Below are the code and all the weights of a small trained network. Each question names an input and a target symbol and asks about switching units off, where a switched-off unit gives its printed mean instead of its output.

import numpy as np


def w(rows, s, z=0):
    codes = np.array(rows[::2]) - 128.0
    scale = np.full(codes.shape[1], s)
    scale[-1] = z or s
    return codes * scale


def norm(h):
    return h / np.sqrt((h * h).mean(-1, keepdims=True) + 1e-5)


def softmax(a):
    e = np.exp(a - a.max(-1, keepdims=True))
    return e / e.sum(-1, keepdims=True)


def log_softmax(a):
    a = a - a.max(-1, keepdims=True)
    return a - np.log(np.exp(a).sum(-1, keepdims=True))


def net(x, mask):
    ids = ['αβγδεζηθλμξπστψω'.index(c) for c in x.split()]
    T = len(ids)
    res = E[ids] + P[:T]
    u = 0
    for l in range(3):
        r = norm(res)
        for j in range(2):
            rows = slice(2 * j, 2 * j + 2)
            q, k, v = (r @ M[l][rows].T for M in (Q, K, V))
            z = softmax(np.where(np.tri(T) > 0, q @ k.T / 2**0.5, -1e9)) @ v
            o = O[l][rows]
            res = res + np.where(mask[u + j], z, o[:, -1]) @ o[:, :-1]
        u += 2
    return log_softmax(norm(res)[-1] @ U[:, :-1].T + U[:, -1])


Q, K, V, O = {}, {}, {}, {}
E = w([
[150,70,180,93,115,188,149,171,74,61],'α',
[105,80,126,195,142,134,162,149,165,144],'β',
[118,124,107,67,122,99,55,118,156,163],'γ',
[101,146,149,74,141,166,197,184,128,171],'δ',
[162,154,126,94,123,100,71,127,171,148],'ε',
[113,141,129,88,104,87,64,94,177,161],'ζ',
[146,154,140,107,106,99,80,89,182,162],'η',
[221,84,66,226,164,255,178,91,133,47],'θ',
[60,167,240,176,183,107,161,124,161,135],'λ',
[118,153,148,190,176,192,146,208,102,122],'μ',
[104,152,117,81,104,110,42,128,161,157],'ξ',
[91,147,54,88,84,92,71,92,145,158],'π',
[111,148,124,98,96,118,85,70,168,165],'σ',
[88,142,83,77,96,130,52,115,155,153],'τ',
[95,64,120,179,161,121,149,162,158,148],'ψ',
[80,108,97,151,149,212,202,96,62,156],'ω',
],0.0042)
P = w([
[68,171,107,79,216,190,86,96,252,41],'0',
[105,132,118,104,195,157,101,95,218,77],'1',
[120,122,129,113,183,146,111,102,205,99],'2',
[127,119,135,118,175,136,116,110,192,117],'3',
[137,115,140,120,169,127,119,116,179,128],'4',
[149,115,136,123,160,124,123,127,167,137],'5',
[154,112,138,126,150,118,127,130,156,147],'6',
[155,115,141,131,143,118,133,134,144,156],'7',
[160,118,141,140,132,117,137,139,132,165],'8',
[160,118,143,139,122,117,142,139,119,177],'9',
[165,118,146,150,107,113,145,135,103,182],'10',
[172,113,154,159,94,110,150,136,86,194],'11',
[172,103,164,155,85,113,149,126,70,194],'12',
],0.0034)
Q[0] = w([
[74,34,214,255,215,118,181,214,185,181],'L0H1',
[155,227,173,101,170,197,156,107,50,102],'L0H1',
[178,215,103,16,70,70,54,67,87,84],'L0H2',
[98,105,47,124,49,78,132,121,226,176],'L0H2',
],0.0059)
K[0] = w([
[154,108,152,142,36,56,144,151,38,241],'L0H1',
[16,121,156,156,191,67,195,91,200,110],'L0H1',
[105,150,68,112,209,171,111,107,239,46],'L0H2',
[126,171,116,119,144,36,54,122,191,255],'L0H2',
],0.0061)
V[0] = w([
[36,198,98,148,101,236,140,183,233,130],'L0H1',
[119,25,127,104,61,252,54,131,144,208],'L0H1',
[89,12,34,146,199,57,164,156,46,84],'L0H2',
[164,81,172,231,30,90,204,148,153,64],'L0H2',
],0.0028)
O[0] = w([
[205,89,155,76,135,75,88,124,107,137,254],'L0H1',
[174,146,96,83,142,79,139,156,252,203,154],'L0H1',
[110,221,155,131,81,245,143,80,168,94,56],'L0H2',
[109,100,154,72,114,165,85,191,212,72,60],'L0H2',
],0.0038,0.0035)
Q[1] = w([
[109,139,78,137,88,42,100,41,135,195],'L1H1',
[133,170,242,97,168,91,167,125,90,104],'L1H1',
[173,129,2,85,47,121,105,152,81,176],'L1H2',
[199,46,187,223,248,111,173,226,196,233],'L1H2',
],0.0061)
K[1] = w([
[73,84,153,56,47,28,55,21,106,180],'L1H1',
[60,190,250,91,190,140,121,141,80,86],'L1H1',
[183,161,48,30,152,42,129,100,254,180],'L1H2',
[133,133,205,192,23,98,211,182,80,212],'L1H2',
],0.0053)
V[1] = w([
[132,67,91,207,87,213,169,150,201,105],'L1H1',
[197,15,77,168,153,49,159,102,122,136],'L1H1',
[206,204,49,180,154,182,43,254,54,124],'L1H2',
[166,36,25,52,107,158,50,37,30,125],'L1H2',
],0.0024)
O[1] = w([
[193,157,156,197,198,74,66,176,56,130,36],'L1H1',
[126,221,113,113,110,197,95,167,135,40,253],'L1H1',
[109,4,181,124,148,216,91,37,146,198,92],'L1H2',
[126,148,212,150,227,170,165,208,167,187,77],'L1H2',
],0.0027)
Q[2] = w([
[53,203,189,165,133,3,186,56,178,134],'L2H1',
[135,5,60,94,78,71,215,148,211,180],'L2H1',
[123,19,221,206,98,188,129,159,148,175],'L2H2',
[127,221,221,124,201,236,90,140,62,74],'L2H2',
],0.0052)
K[2] = w([
[89,255,121,85,214,12,127,115,51,67],'L2H1',
[233,175,108,149,16,96,126,185,26,233],'L2H1',
[129,8,217,170,75,165,93,106,173,172],'L2H2',
[135,123,176,78,221,201,68,146,185,38],'L2H2',
],0.005)
V[2] = w([
[16,174,117,122,176,102,160,180,134,118],'L2H1',
[176,206,89,77,104,93,71,191,46,186],'L2H1',
[253,100,94,144,50,75,182,110,138,100],'L2H2',
[114,73,150,151,219,109,204,149,238,94],'L2H2',
],0.0031)
O[2] = w([
[168,38,147,157,111,203,96,117,116,182,98],'L2H1',
[170,200,178,138,164,109,76,95,23,101,156],'L2H1',
[71,41,159,57,210,232,138,97,140,131,142],'L2H2',
[93,171,170,122,52,164,134,112,1,162,253],'L2H2',
],0.0036,0.0025)
U = w([
[96,191,122,173,105,131,141,161,208,151,108],'α',
[80,146,201,25,91,213,80,206,195,40,160],'β',
[75,227,64,164,120,198,223,35,112,172,103],'γ',
[189,41,247,185,234,194,20,55,45,187,105],'δ',
[65,237,177,219,90,43,131,94,6,7,135],'ε',
[90,89,102,165,174,116,180,136,102,146,80],'ζ',
[64,79,122,147,209,102,174,182,98,116,99],'η',
[103,139,126,143,126,113,121,196,196,119,92],'θ',
[128,66,19,121,17,74,132,169,140,87,108],'λ',
[75,2,93,67,76,208,122,85,184,192,115],'μ',
[208,164,160,64,172,62,194,133,56,201,68],'ξ',
[191,137,116,187,187,171,174,73,185,29,220],'π',
[145,74,126,144,215,63,210,197,182,149,71],'σ',
[184,148,81,74,110,63,16,102,218,185,254],'τ',
[85,190,93,147,33,163,54,131,165,131,86],'ψ',
[143,176,167,170,116,120,174,183,199,158,78],'ω',
],0.0067,0.0047)

Each question gives the input, a string of symbols that net reads in full, and the target symbol t.
The units are the heads (2 rows each of Q, K, V and O). Each row of codes is followed by its name. A weight is (code - 128) times the scale printed after its matrix; where a second scale follows, it is the last column's (O and U).
mask holds one flag per head, layer by layer. A switched-off head (its flag False) gives its mean, the last column of its rows in O, instead of its output. The means were averaged over made-up inputs and are rounded, as every weight is.
A unit's drop is (log p(t) with every unit on - log p(t) with that unit switched off) / (log p(t) with every unit on - log p(t) with every unit switched off).
The circuit of an input: a set's keep is (log p(t) with only the set's units on - log p(t) with every unit switched off) / (log p(t) with every unit on - log p(t) with every unit switched off). Starting from all 6 units, units are removed one at a time, each time the one whose removal leaves the highest keep (on an exact tie, the one counted first), for as long as the keep stays at least 0.8.
units of the circuit, in order: the units of the circuit, biggest drop first
unit that matters most: the unit with the biggest drop
heads that matter: for each layer, one digit per head in row order, 1 if its drop is at least 0.15 and else 0, layers parted by /
input μ δ ζ σ δ β δ ζ λ β β, target β: heads that matter => 01 / 00 / 01
input ξ π δ, target ξ: heads that matter => 01 / 01 / 10
input θ η η π λ, target ε: heads that matter => 10 / 01 / 00
input η β ω λ, target ε: units of the circuit, in order => L1H2, L0H1
input π τ η λ μ θ λ ψ, target λ: units of the circuit, in order => L1H2
input τ γ μ ξ λ ψ ε β ξ γ π τ, target ξ: units of the circuit, in order => L1H2, L0H2
input ξ γ μ ε θ ξ μ μ λ ψ, target λ: units of the circuit, in order => L1H2, L0H2
input ε μ α β α η ψ, target η: units of the circuit, in order => L2H2, L0H1, L0H2, L2H1
input β μ β, target μ: heads that matter => 01 / 01 / 11
input λ ψ λ ζ δ μ η θ π δ μ σ ψ, target σ: heads that matter => 11 / 10 / 11
input μ δ μ μ π μ σ π μ λ μ, target ε: units of the circuit, in order => L2H2, L0H1
input ζ η μ β σ λ λ λ μ λ, target δ: units of the circuit, in order => L1H2, L2H1
input σ ω α ω δ ψ, target δ: units of the circuit, in order => L2H1, L2H2, L1H2
input ε λ α σ μ λ η β β γ σ β, target σ: units of the circuit, in order => L2H2, L0H2, L0H1, L2H1
input θ μ λ λ θ η β, target η: units of the circuit, in order => L2H2, L0H1, L2H1, L0H2
input δ μ ζ η α μ β, target μ: heads that matter => 00 / 01 / 01
input β μ λ μ λ, target δ: units of the circuit, in order => L0H1, L1H2
input θ η π ψ ε μ π σ σ, target ξ: units of the circuit, in order => L1H2, L0H2
input α μ α τ π ψ, target π: heads that matter => 11 / 10 / 11
input θ μ ψ, target μ: unit that matters most => L2H1
input λ ε μ ε γ δ β, target δ: heads that matter => 01 / 00 / 11
input λ μ ω ξ δ λ π β, target π: unit that matters most => L0H2
input δ β σ μ β η μ, target μ: units of the circuit, in order => L2H1, L1H2
input μ σ θ λ γ σ τ ζ μ γ, target ξ: heads that matter => 01 / 01 / 10
input η ξ η λ μ β μ, target μ: units of the circuit, in order => L2H1, L1H2, L0H2
input η β λ π β, target π: heads that matter => 01 / 10 / 11
input β π λ θ μ γ λ γ μ λ δ β, target δ: units of the circuit, in order => L2H1, L2H2
input μ ε σ λ σ ε θ ω α, target β: heads that matter => 01 / 00 / 00
input γ δ η η λ β, target λ: heads that matter => 01 / 11 / 00
